Where the symbols take the objects:
Mot: m>Sur, z>Nor, o>Lim, v>Gom, g>Zaf, u>Fod
Nek: m>Sol, z>Rif, o>Nov, v>Gof, g>Kad, u>Lun
Vor: m>Rur, z>Sop, o>Pek, v>Vis, g>Zov, u>Noz
Moz: m>Zom, z>Lim, o>Gar, v>Bep, g>Nor, u>Pav
Kiz: m>Nuf, z>Bil, o>Tov, v>Pek, g>Noz, u>Fud
Tid: m>Fus, z>Zut, o>Sev, v>Dez, g>Muf, u>Mez
Nov: m>Mor, z>Zis, o>Fod, v>Zaf, g>Reb, u>Sur
Muf: m>Buv, z>Von, o>Tiz, v>Suz, g>Zit, u>Sos
Gof: m>Mit, z>Sol, o>Zaf, v>Voz, g>Kiz, u>Reb
Pil: m>Ses, z>Kab, o>Vor, v>Vuk, g>Vab, u>Vuf
Vam: m>Sis, z>Noz, o>Bil, v>Sop, g>Pil, u>Keb
Kef: m>Kas, z>Giv, o>Zit, v>Ror, g>Sud, u>Kub
Zib: m>Rom, z>Ror, o>Gef, v>Gar, g>Pav, u>Giv
Nar: m>Pak, z>Zit, o>Von, v>Gef, g>Giv, u>Kip
Ses: m>Vab, z>Fuv, o>Rur, v>Geb, g>Gop, u>Vuk
Fuv: m>Lup, z>Met, o>Vuf, v>Vab, g>Vir, u>Ses
Gef: m>Kef, z>Pak, o>Buv, v>Kub, g>Kas, u>Mef
Fer: m>Buk, z>Sos, o>Tid, v>Von, g>Kip, u>Fen
Gom: m>Ped, z>Sur, o>Zom, v>Zis, g>Nek, u>Vif
Rif: m>Tov, z>Reb, o>Zis, v>Sol, g>Vil, u>Nek
Buk: m>Kip, z>Suz, o>Fus, v>Bif, g>Gef, u>Von
Fen: m>Von, z>Fer, o>Mez, v>Muf, g>Bif, u>Fus
Kas: m>Sud, z>Gar, o>Foz, v>Rik, g>Lim, u>Ror
Zut: m>Fen, z>Tiz, o>Rop, v>Fus, g>Von, u>Tid
Giv: m>Gar, z>Zib, o>Mef, v>Kas, g>Lep, u>Kef
Tov: m>Vil, z>Voz, o>Lun, v>Kad, g>Fur, u>Sol
Vis: m>Kab, z>Rur, o>Keb, v>Pil, g>Fuv, u>Sis
Vil: m>Fur, z>Fud, o>Gof, v>Bil, g>Keb, u>Kad
Kub: m>Ror, z>Kef, o>Nar, v>Zib, g>Rik, u>Foz
Rop: m>Mez, z>Vus, o>Nid, v>Fut, g>Dez, u>Sev
Ror: m>Rik, z>Kas, o>Pak, v>Rom, g>Moz, u>Zib
Vir: m>Rop, z>Riz, o>Geb, v>Sev, g>Mez, u>Gop
Lun: m>Gof, z>Nek, o>Sur, v>Reb, g>Mit, u>Mor
Fur: m>Keb, z>Pek, o>Mit, v>Dov, g>Sop, u>Bil
Gaf: m>Vif, z>Fod, o>Pav, v>Nor, g>Zis, u>Zom
Fut: m>Tiz, z>Mez, o>Riz, v>Zut, g>Fer, u>Rel
Mef: m>Kub, z>Gef, o>Suz, v>Foz, g>Ror, u>Zit
Von: m>Bif, z>Buk, o>Dez, v>Buv, g>Mef, u>Muf
Gar: m>Lep, z>Rom, o>Kub, v>Sud, g>Des, u>Kas
Zom: m>Nor, z>Gaf, o>Lep, v>Mot, g>Nov, u>Bep
Rom: m>Pav, z>Rik, o>Kef, v>Lep, g>Bep, u>Gar
Foz: m>Zib, z>Kub, o>Kip, v>Giv, g>Rom, u>Pak
Kad: m>Bil, z>Vil, o>Reb, v>Kiz, g>Dov, u>Mit
Ped: m>Nek, z>Zaf, o>Nor, v>Lun, g>Sol, u>Zis
Vuf: m>Vuk, z>Pil, o>Noz, v>Zov, g>Geb, u>Rur
Kab: m>Fuv, z>Zov, o>Sop, v>Ses, g>Lup, u>Pil
Sev: m>Fut, z>Rop, o>Raz, v>Rel, g>Tiz, u>Vok
Raz: m>Riz, z>Nid, o>Ses, v>Vir, g>Vus, u>Lup
Rur: m>Zov, z>Vuf, o>Vam, v>Kab, g>Met, u>Vis
Kip: m>Gef, z>Nar, o>Muf, v>Mef, g>Kef, u>Bif
Mez: m>Dez, z>Tid, o>Vok, v>Tiz, g>Sos, u>Fut
Met: m>Raz, z>Geb, o>Pil, v>Lup, g>Riz, u>Fuv
Vus: m>Tid, z>Rel, o>Gop, v>Mez, g>Fus, u>Rop
Sop: m>Vuf, z>Sis, o>Nuf, v>Rur, g>Vuk, u>Vor
Dov: m>Vor, z>Keb, o>Fud, v>Noz, g>Rur, u>Nuf
Fud: m>Pek, z>Kiz, o>Sol, v>Fur, g>Vam, u>Vil
Pak: m>Giv, z>Foz, o>Bif, v>Kef, g>Gar, u>Gef
Lup: m>Vir, z>Raz, o>Vuk, v>Gop, g>Rop, u>Vab
Lim: m>Gaf, z>Des, o>Rom, v>Zom, g>Vif, u>Moz
Reb: m>Voz, z>Gof, o>Ped, v>Tov, g>Fud, u>Rif
Pav: m>Bep, z>Moz, o>Kas, v>Des, g>Mot, u>Lep
Zit: m>Foz, z>Mef, o>Buk, v>Pak, g>Zib, u>Nar
Zaf: m>Rif, z>Mor, o>Vif, v>Nek, g>Tov, u>Ped
Pek: m>Vam, z>Nuf, o>Kad, v>Keb, g>Sis, u>Fur
Sur: m>Zaf, z>Nov, o>Gaf, v>Ped, g>Rif, u>Gom
Sud: m>Lim, z>Lep, o>Zib, v>Moz, g>Gaf, u>Rik
Mit: m>Kiz, z>Kad, o>Rif, v>Fud, g>Nuf, u>Voz
Nid: m>Vok, z>Gop, o>Fuv, v>Riz, g>Rel, u>Raz
Dez: m>Sos, z>Fus, o>Rel, v>Fer, g>Suz, u>Tiz
Rik: m>Moz, z>Sud, o>Giv, v>Pav, g>Zom, u>Rom
Gop: m>Sev, z>Vir, o>Met, v>Vok, g>Fut, u>Nid
Des: m>Fod, z>Bep, o>Rik, v>Gaf, g>Gom, u>Lim
Nor: m>Nov, z>Vif, o>Des, v>Sur, g>Mor, u>Mot
Nuf: m>Noz, z>Dov, o>Vil, v>Vam, g>Vis, u>Pek
Mor: m>Reb, z>Lun, o>Gom, v>Rif, g>Voz, u>Zaf
Vok: m>Rel, z>Sev, o>Lup, v>Vus, g>Zut, u>Riz
Riz: m>Vus, z>Vok, o>Vab, v>Rop, g>Tid, u>Vir
Sis: m>Pil, z>Vis, o>Dov, v>Vuf, g>Ses, u>Sop
Bep: m>Mot, z>Zom, o>Sud, v>Fod, g>Sur, u>Des
Fus: m>Muf, z>Fen, o>Fut, v>Sos, g>Buv, u>Dez
Zov: m>Met, z>Vuk, o>Sis, v>Fuv, g>Raz, u>Kab
Voz: m>Fud, z>Mit, o>Nek, v>Vil, g>Pek, u>Tov
Fod: m>Gom, z>Mot, o>Moz, v>Vif, g>Ped, u>Gaf
Vuk: m>Geb, z>Ses, o>Vis, v>Met, g>Nid, u>Zov
Rel: m>Zut, z>Fut, o>Vir, v>Tid, g>Fen, u>Vus
Bil: m>Dov, z>Fur, o>Voz, v>Nuf, g>Vor, u>Kiz
Vif: m>Zis, z>Gom, o>Bep, v>Nov, g>Lun, u>Nor
Sol: m>Kad, z>Tov, o>Mor, v>Mit, g>Bil, u>Gof
Bif: m>Mef, z>Kip, o>Sos, v>Zit, g>Kub, u>Buv
Lep: m>Des, z>Pav, o>Ror, v>Lim, g>Fod, u>Sud
Zis: m>Lun, z>Ped, o>Mot, v>Mor, g>Gof, u>Nov
Keb: m>Sop, z>Vam, o>Kiz, v>Vor, g>Vuf, u>Dov
Buv: m>Zit, z>Bif, o>Fer, v>Nar, g>Foz, u>Suz
Suz: m>Nar, z>Buv, o>Fen, v>Kip, g>Pak, u>Buk
Noz: m>Vis, z>Vor, o>Fur, v>Sis, g>Kab, u>Vam
Sos: m>Suz, z>Muf, o>Zut, v>Buk, g>Nar, u>Fer
Vab: m>Gop, z>Lup, o>Zov, v>Nid, g>Sev, u>Geb
Tiz: m>Fer, z>Dez, o>Vus, v>Fen, g>Buk, u>Zut
Geb: m>Nid, z>Vab, o>Kab, v>Raz, g>Vok, u>Met

The rows follow the links: the fewer symbols apart two objects are, the more alike their rows tend to be.

Each row is also shifted at random along 6 hidden directions that mean nothing.

Name the object of each row.
[456, 6, 347, -353, -269, 244, 98, 153, 55, -383, 400, -18, -326, 246, -80, 101, 58, 226, -85, -158, -109, -90, 32, -112, -233, 160, 152, 20, -306, 233, 99, -58, 229, 130, -323, 284, 76, 413, -329, 241, 88, -215, 223, 37, 112, -159, -42, -14, 239, -185, -23, 71, -142, -194, 78, -328, -577, 235, 28, 60, -83, 62, 299, -138, -182, -277, 352, 142]
object: Mot
[198, -156, -333, -197, -190, 22, 376, -366, 358, 258, -19, 133, 241, -207, 390, 278, -246, 18, -79, 24, 96, -90, -105, 337, 147, -93, -123, -401, 97, 541, -367, -194, -16, -88, -94, -182, -172, -367, -96, -177, -71, 90, 38, 347, 51, -74, 42, -119, -396, 163, 155, -237, 89, 259, -195, -200, 291, -195, -112, 92, 216, -40, -217, -182, -26, -296, -267, 110]
object: Keb
[356, -805, -626, -367, -363, 431, 239, -38, 21, 398, -389, 50, 578, 142, -234, 59, 169, -101, -672, -128, 125, -171, 1, -60, -45, -494, -376, 7, -333, -242, 207, -46, -11, -83, 43, -227, 158, 495, -273, 219, 274, 239, -102, 490, 40, -78, 212, -180, -29, 71, 282, -50, -277, 222, 92, 228, -143, -334, -440, -444, -16, 390, 158, -59, 296, 3, -381, 188]
object: Zov
[352, 94, 235, 94, 197, -256, -389, 125, 128, -103, 133, -183, 152, 30, -281, 103, -118, 371, 211, 198, -429, -273, 118, -33, 8, 177, 402, -166, 182, 164, -60, -47, -106, 227, -81, 150, -325, -120, 131, -185, -92, -271, 80, -238, -272, 127, 84, -186, 327, 10, -57, 322, -102, -262, -2, -91, -212, 242, 158, 46, -119, -168, 114, 262, -32, 180, 241, -88]
object: Sud
[400, 186, 68, 7, -66, -280, 115, -103, 281, 294, 1, 0, -210, -394, 376, 29, -79, -171, 102, -196, 83, 79, -28, 217, -156, 192, -262, 409, -155, 423, -497, -308, 155, -144, -242, -86, 193, -250, 28, 6, 50, 86, 201, 137, 26, -46, -58, 145, -251, -247, 87, -27, -56, 132, -388, -11, 434, -9, 64, 164, 478, -65, -285, 44, -344, -268, -217, -232]
object: Vam
[138, -21, 79, -157, -172, 123, 216, 313, 388, -172, 172, 313, -242, 192, -306, 226, -57, 38, 112, -200, -232, -373, 57, 283, -278, 606, -129, -195, 37, 408, -375, -323, 17, -10, -245, 150, -312, -361, -78, 469, 144, -124, 194, 51, 187, -373, 300, 40, -24, -487, -84, -79, -69, -117, -294, -364, -175, 219, -65, 279, 588, -253, 88, -379, -242, -570, 63, 155]
object: Rif
[-389, -166, -247, -35, -123, 54, 344, -232, -6, 290, -289, 82, -234, 264, -115, -93, 181, -278, 161, -300, 219, 202, 85, 182, 24, -33, -607, -122, 42, -254, 102, -80, 58, -444, 20, -164, -101, -194, -466, 218, 120, 225, -28, 104, -4, -94, 205, 95, -225, -115, 134, -123, 61, 3, -119, 58, 195, -104, -156, 164, 366, -95, -349, -286, -78, -331, -310, -99]
object: Rur
[-337, -247, 13, 172, 78, -206, 131, 293, -608, -479, -8, 93, -205, 368, -466, -134, 91, 226, -252, -86, -80, 45, -162, -266, -336, -205, 142, -541, 201, -140, 44, 182, 152, -221, -314, 203, -452, -261, -350, -41, -301, -295, 305, -320, -31, 51, 172, -290, 69, 268, -448, -94, 117, -187, -237, -210, -117, -45, -141, -26, -252, -230, 150, -425, -269, -55, 242, 329]
object: Gef
[-45, 277, 505, 109, 389, -435, -501, 374, -14, -132, 168, -169, -76, -12, -124, 11, -9, 188, 439, -4, -368, -77, 68, -29, -134, 264, 262, 125, 216, 254, -106, -36, 121, 131, -98, 171, -174, -195, 20, -86, -86, -89, 445, -348, -243, 33, -15, -198, 418, -406, 5, 327, 9, -457, -146, -85, -93, 372, 224, 36, -85, -176, -57, 149, -425, 114, 239, -237]
object: Rik
[273, -390, -533, 110, 190, 262, -143, -50, -289, -307, -209, 227, 627, -264, -13, 222, -35, -378, -199, 592, 328, 182, -601, -204, 240, -455, -23, 71, 212, -282, 272, 569, -333, -2, 258, 12, 231, -270, 281, -479, -267, 272, -81, -197, -53, 30, -446, -336, -185, 187, 367, -37, 349, 450, 60, -100, 66, -407, -77, -411, -498, 131, -201, -27, -73, 413, -231, 269]
object: Dez
[208, 103, 90, -239, -386, 371, 63, -83, 292, -16, 241, 109, -295, 18, -162, 72, 154, -151, -53, -95, -27, -187, 49, 21, -237, 383, -190, 575, -546, -36, 30, -335, 94, 98, -158, 38, 523, 366, -24, 402, 205, -43, -224, 262, 83, -129, 175, 408, 127, -483, 190, 55, -462, 35, -28, 21, -334, 253, 41, 109, 644, 16, 161, 43, -23, -218, 224, -44]
object: Tov
[172, -118, -94, 223, 176, 48, -3, 704, -303, 74, -372, 315, -156, 166, -310, -341, 58, -192, -187, -285, 209, 140, 78, -82, -166, -68, -208, -82, 123, -499, 153, 308, -157, -185, 168, -55, -161, 11, 326, 465, 208, 165, 39, -137, 312, -237, 94, 45, -204, -160, -338, -257, 227, -7, -3, 176, 284, -166, -208, -55, -51, 70, 163, -316, 254, -70, -338, 231]
object: Mez
[-511, 235, 105, 160, 89, 340, -172, 125, -62, -599, 292, 291, -29, -16, -73, 20, -274, -85, -54, 467, 150, 90, -248, -76, 248, 14, 381, -128, 107, -260, 464, 606, -381, 313, 136, 149, 92, 14, 579, -247, -173, -164, -390, -255, 161, -40, -353, 69, -166, 278, -82, -209, 382, 261, 353, -241, -337, 17, 165, 136, -450, 29, 268, 41, 434, 194, 237, 325]
object: Kub
[576, -299, -276, 240, 125, -261, -10, -103, -408, 279, -420, 10, 58, 164, -207, -221, 16, -171, -79, -40, 75, 281, -7, -70, 124, -439, -309, -232, 231, -406, 287, 190, -100, -316, 40, -120, -178, -252, -174, -125, -70, 84, 15, -220, -156, 168, 139, -91, -178, 276, 58, -100, 216, 40, -78, 142, 252, -191, -62, 0, -148, 54, -330, 3, 109, 87, -360, -112]
object: Vus
[596, -427, -264, -177, -65, 109, 206, -65, -81, 246, -312, 298, -62, 227, -165, 19, 209, -484, 48, -175, 188, 125, -115, 140, -27, -187, -713, 187, 29, -177, 169, 24, 66, -475, 18, -86, 165, -177, -451, 265, 146, 426, 131, 103, -24, -214, 120, -125, -130, -418, 439, -101, 41, 1, -103, 11, 80, -59, -143, -83, 292, 98, -399, -383, -307, -315, -415, -76]
object: Vuf
[435, 29, -44, -273, -309, 345, 289, -439, 317, -59, 231, 125, -170, 245, -10, 194, 149, -153, 120, 91, 106, -72, -129, 188, 88, 85, -297, -97, -106, 44, 156, -119, 124, -122, -94, -2, 129, -24, -470, 59, -126, 92, -117, 272, -69, -105, 99, 135, 14, -204, 281, -76, -59, 8, 85, -157, -295, 164, -91, 143, 391, -148, -78, -238, -97, -230, 147, 12]
object: Voz
[-350, -62, 171, -368, -380, 125, 13, -702, 191, -115, 408, -370, 116, 58, 180, 116, 33, 336, -296, 248, -7, -35, -104, -154, 54, -378, 291, 11, -487, 195, 217, -67, 268, 291, -377, 104, 313, 462, -514, -604, -378, -219, -56, 343, -355, 349, -161, -55, 253, 450, 269, 280, -229, 61, 187, -124, -538, 139, 23, -73, -195, 136, 203, 326, 6, 265, 468, -37]
object: Nor
[532, 246, 310, 323, 307, -440, -274, 138, -389, -336, 123, -141, -395, -51, -165, -276, 126, 113, -48, 126, 66, 323, -244, -369, -249, -136, 217, 69, -21, -224, 109, 221, 130, -118, -424, 172, 22, -244, -128, -488, -584, -288, 229, -376, -261, 284, -214, -63, 118, 204, -272, 107, 236, -73, -242, -61, 53, 88, 122, 81, -204, -259, 18, 33, -344, 319, 365, -21]
object: Pak
[-327, -300, -270, -333, -518, 359, 129, -473, 255, -20, 234, 95, 160, -10, -261, 309, 80, -32, -314, 219, -150, -406, -99, 15, -150, 91, -109, 347, -435, 152, -55, -360, -57, 152, -266, 120, 433, 65, -208, 49, 10, -190, -283, 245, -97, 80, 179, 144, 118, -155, 366, 107, -502, 194, -103, -137, -471, 157, -104, -11, 548, -15, 55, 106, -62, -119, 189, 30]
object: Gof
[-233, 221, 204, 210, 71, -224, -136, -158, 72, -181, 208, -156, -43, 101, -325, 59, -29, 381, 60, 273, -352, -242, 45, -73, -83, 158, 452, -352, 82, 43, -131, -151, 10, 164, -169, 152, -252, -321, 14, -278, -340, -407, -133, -93, -295, 247, 167, 62, 167, 203, -262, 156, -133, -216, -15, -57, -135, 241, 50, 179, 184, -423, 117, 97, 26, 213, 483, -62]
object: Moz
[198, 549, 424, 344, 380, -214, -213, 141, 189, -316, 211, 235, -198, 108, -191, 90, -238, 96, 488, 338, -331, -172, 17, 209, 282, 369, 369, -484, 544, 89, -14, 126, -189, 149, 175, 102, -419, -626, 383, -110, -341, -174, -87, -307, -83, -85, 89, 145, 63, -197, -185, -115, 327, -342, 187, -199, -58, 375, 169, 379, 135, -471, -8, -111, 135, 26, 321, -12]
object: Pav
[-168, 153, -129, 102, 84, 231, 224, -12, 237, 306, -280, 262, -188, 277, 134, -249, 31, -259, 98, -104, 357, 194, 171, 267, 321, 30, -359, -331, 129, -470, 207, 217, -89, -257, 367, -344, -96, -68, 110, 259, 26, 384, -351, 341, 111, -194, 111, 305, -337, -19, -59, -327, 361, 38, 310, 279, 308, -64, -210, 193, 220, -103, -32, -226, 570, -56, -344, 30]
object: Kab
[-609, 83, 353, -366, 7, 128, 129, -60, 334, -266, 377, 227, -77, 249, 247, 175, -165, 101, 196, 128, -37, -39, -144, 184, 269, -132, 77, -463, 172, 497, 237, 181, 181, 59, -40, 121, -132, 12, -377, -178, -281, 159, 322, 152, -56, -224, -107, -216, 98, -185, 285, -123, 276, -230, 299, -344, -325, 264, 52, 84, -286, 43, 32, -334, -148, -217, 193, 133]
object: Gom
[3, -490, -490, -152, -131, 96, 488, 259, -198, 46, -335, -102, 257, -9, 241, 135, 151, 117, -260, -381, 237, 46, 24, 14, -277, -40, -223, -360, 119, 164, -540, -158, 208, -335, 113, -166, -360, 13, -284, 358, 300, 219, 313, 96, 330, -237, 58, -363, -200, 165, -285, -99, -4, 81, -288, 52, 412, -533, -328, -336, -128, 51, 10, -445, -365, -227, -339, 306]
object: Vab
[-778, -259, -355, -74, -278, 147, 390, -449, 16, 246, -146, 162, -82, 98, -18, 113, 76, -373, 79, -152, 122, 85, -21, 209, 104, -37, -552, -66, 8, -35, 29, -167, -47, -314, -25, -98, 17, -291, -321, 176, 104, 112, -142, 118, 16, -76, 194, 112, -259, -51, 268, -176, 18, 132, -176, -52, 122, -123, -63, 165, 431, -43, -366, -209, -87, -389, -312, -83]
object: Sis
[-77, -10, -77, -171, -270, 405, 266, -377, 284, -219, 260, 492, -127, 174, -166, 350, 13, -347, 183, 263, -5, -206, -257, 283, 128, 181, -251, -53, 71, 170, 166, -59, -70, -72, 52, 86, 178, -347, -239, 92, -156, 89, -192, 122, 11, -235, 99, 132, -70, -404, 375, -197, 27, 42, 37, -334, -324, 176, -18, 228, 520, -187, -184, -368, -195, -368, 131, 118]
object: Sol
[2276, -489, -414, 133, 49, -242, -67, -360, -481, 312, -364, -184, 299, -114, -82, 18, -27, -293, 84, 11, 13, 291, -130, -69, 135, -428, -373, 181, 167, -168, 267, 91, -264, -182, 30, -2, 58, -229, -260, -328, 183, 60, 81, -421, -169, 263, -37, -266, -99, 272, 439, 99, 67, 160, -268, -9, 132, -243, 179, -95, -263, 238, -597, 264, -231, 40, -457, -278]
object: Vok
[-718, 51, 74, 64, 86, -92, -257, -195, 144, -38, 100, -330, 353, 99, -107, 206, -182, 475, 224, 282, -247, -174, 139, 25, 271, 27, 476, -509, 222, 76, 63, 24, -162, 298, 64, 81, -393, 3, 10, -382, -52, -252, -104, -162, -246, 217, -39, -248, 254, 381, -23, 235, 77, -179, 202, -86, -271, 119, 115, 41, -325, -81, 132, 307, 206, 258, 252, -8]
object: Rom

Start here and follow the symbols in turn, left to right. Where do you end up?
Answer with the object's name.
[-61, 74, 170, 123, -37, 98, -116, 512, -292, -436, 126, 7, -247, 78, -341, -141, -34, 192, -286, -94, -22, 7, -19, -297, -305, 131, 333, 90, -232, -242, 86, 245, -77, 176, -246, 234, -7, 293, 255, 129, 28, -413, -21, -272, 204, 15, -133, 28, 37, 190, -392, 30, -42, 52, -31, -121, -237, -12, 79, 8, -275, 72, 446, 23, 128, 52, 280, 329]
u m m g z z: Zom
[88, -107, 131, -7, -31, -141, -241, 121, 35, -108, 122, -142, 242, 99, -431, 160, -74, 405, -46, 101, -523, -411, 155, -94, -104, 131, 404, -169, 66, 148, -122, -187, -71, 283, -118, 174, -303, -43, 75, -32, -9, -344, 43, -177, -192, 108, 237, -160, 388, 31, -125, 290, -281, -256, -37, -96, -355, 157, 76, -60, -24, -80, 198, 176, 15, 61, 296, -3]
o v v u o o: Gef
[-343, -164, 122, -121, -39, 335, -151, 557, -228, -589, 210, 143, 19, 88, -258, 110, -76, -6, -127, 44, -32, -48, -212, -180, -149, 100, 200, 86, -124, -32, 259, 355, -182, 266, -28, 321, 85, 270, 235, 124, 211, -147, 84, -324, 261, -213, -212, -193, 110, -117, -5, 31, 44, 4, 108, -329, -483, -36, 138, -119, -486, 208, 294, -82, -79, -83, 208, 394]
v g v g: Sur
[-1494, -500, -605, -152, -448, 212, 487, -791, -7, 326, -241, 2, 174, 209, -64, 114, 135, -194, -217, -38, 121, 14, -42, 131, 138, -301, -510, -247, -117, -188, 161, -185, -8, -282, -55, -182, -5, -110, -560, -51, 9, 96, -319, 286, -148, 132, 302, 14, -231, 360, 265, -157, -119, 227, -66, 31, -16, -256, -253, 15, 291, -17, -266, -98, 91, -164, -229, -45]
z u v g u: Geb
[255, 15, -88, -55, -148, 48, 213, 201, 178, 167, -11, 328, -240, -275, 161, 92, -131, -366, 103, -311, 9, -122, -9, 274, -140, 387, -338, 481, -100, 313, -348, -247, -89, -36, 12, -37, 255, -153, 286, 447, 398, 78, 42, 14, 361, -319, 61, 283, -278, -507, 126, -188, -97, 162, -274, -93, 246, -7, 128, 174, 503, 110, -181, -129, -135, -532, -313, -45]
g g o o: Vis
[-368, 346, 159, -2, -14, -124, -30, -183, 646, 80, 237, 129, -36, -65, 20, 172, -296, 215, 158, 212, -178, -280, 8, 346, 166, 267, 210, -337, 119, 416, -256, -166, -90, 145, -135, 5, -191, -451, 223, -229, -248, -128, -112, 182, -171, -30, 130, 122, -150, -44, -7, -68, 111, -21, -12, -260, -14, 243, 39, 323, 433, -347, 29, 11, 161, -119, 174, -11]
z u v: Reb
[-1116, 344, 378, -244, -119, 234, 16, -410, 395, -144, 459, -48, -95, 118, 304, 36, -174, 242, 51, 264, 67, -36, 21, 68, 351, -56, 300, -224, -163, 166, 327, 133, 143, 302, -22, 10, 134, 295, -78, -318, -271, -103, -222, 312, -127, 108, -140, 157, 61, 236, 106, -68, 117, -29, 464, -149, -355, 212, 111, 198, -195, 49, 256, 127, 378, 100, 356, 46]
o v g u: Zis
[1458, -4, -114, 406, 142, -389, -205, -349, -341, 445, -361, -311, -30, -143, -2, -324, 21, -202, 142, -61, 79, 373, 143, -113, 71, -245, -204, 327, -29, -439, 208, 75, -214, -117, 0, -127, 146, -52, 136, -267, 91, -50, -206, -336, -248, 448, -21, 147, -121, 391, 69, 97, 21, 110, -130, 295, 325, -148, 231, 97, -71, 157, -340, 501, 208, 259, -305, -429]
v v z v u: Dez
[527, -697, -356, 32, -98, -158, 14, 231, -634, 292, -440, -94, 94, 124, -420, -259, 170, -175, -327, -453, -120, 56, 176, -205, -353, -320, -434, 336, -124, -316, 114, -69, -1, -253, -122, 3, 65, 234, -282, 373, 417, 5, 231, -225, 105, 72, 323, -182, 115, -22, 54, 89, -360, -35, -283, 196, 19, -194, -42, -285, -99, 368, -139, 4, -204, -168, -412, -83]
o v g o: Sev
[-329, 229, 313, 30, 233, -119, -492, -27, -129, -386, 289, -203, 11, -223, 45, 51, 16, -19, 88, 404, 65, 273, -332, -290, 33, -136, 268, 485, -125, -16, 267, 368, -21, 198, -198, 214, 390, 76, 60, -624, -341, -85, 109, -343, -302, 240, -523, -190, 226, 0, 252, 265, 148, 68, 53, -163, -236, 91, 305, -101, -434, 62, -49, 331, -347, 458, 327, -99]
g u u g: Zom
[-319, 447, 314, 32, 4, -132, -91, -84, 373, -17, 265, 130, -469, -170, -68, 37, 95, -204, 186, 74, -116, -71, -68, 106, -249, 455, -130, 552, -193, 178, -246, -310, 154, -56, -308, 97, 339, -293, 28, 90, -172, -98, 30, 116, -157, -32, 41, 392, 65, -559, 117, 67, -174, -75, -226, -64, 37, 410, 102, 292, 777, -336, -107, 1, -353, -157, 295, -215]
v z m u g: Keb
[-562, 343, 655, -300, 338, -96, -141, 100, 370, -252, 430, 383, -197, -10, 379, 93, -135, -135, 372, 166, -29, 3, -231, 203, 280, -66, 68, 97, 210, 583, 212, 189, 221, 42, 9, 158, 151, -140, -97, -162, -347, 341, 457, 139, -88, -298, -224, -116, 110, -590, 438, -72, 315, -296, 267, -277, -180, 401, 191, 75, -96, 49, -175, -255, -323, -178, 141, -110]
v u u m: Mor
[-159, 111, 248, -196, -247, 341, 58, 115, -63, -541, 432, 214, -306, 159, -217, 68, -29, 38, -135, 8, -141, -249, -24, -65, -189, 260, 201, 149, -272, 95, 129, -42, 54, 210, -161, 285, 210, 257, -28, 298, -29, -268, -107, 12, 226, -159, 37, 221, 172, -270, -89, -41, -217, -76, 144, -244, -521, 244, 77, 118, 112, 11, 320, -200, -55, -214, 481, 250]
g z z u o: Nor
[1288, -235, -186, -232, -469, 484, 141, -200, 91, -422, 356, 135, 193, 157, -435, 271, -175, 220, -342, 259, -240, -411, -74, -50, -20, 126, 352, -211, -227, 26, 238, 44, -231, 398, -163, 240, 35, 214, 34, -15, 25, -439, -349, -12, 94, 18, 61, -13, 114, 222, 27, 3, -248, 152, 131, -350, -717, 75, -33, 50, -50, 80, 360, -2, 292, -74, 361, 357]
m u z g o: Gom
[-1267, 308, 505, -187, 98, -127, -156, -11, 546, 128, 300, -7, -43, -40, 289, 0, -177, 257, 86, 82, -115, -177, 76, 171, 159, 9, 262, -67, -50, 496, -48, -117, 190, 156, -141, -6, 0, 66, -3, -200, -268, 26, 194, 349, -133, -46, -51, 8, 97, -191, 88, 28, 51, -209, 182, -86, -77, 329, 53, 82, 33, -2, 108, 90, 70, -1, 170, -95]
m o g: Rif
[72, -101, -193, 233, -26, -191, 239, 10, -484, 200, -368, -106, -186, 125, 43, -137, 22, -137, 266, -439, 58, 255, 302, 59, -6, 137, -322, -106, 244, -198, -30, -83, -136, -194, 234, -97, -288, -64, -17, 390, 488, 38, -16, -412, 279, -11, 174, 83, -185, 198, -255, -145, 30, -4, -122, 133, 275, -255, 107, 135, -75, 118, -256, -74, 10, -255, -360, -112]
m z v: Tid
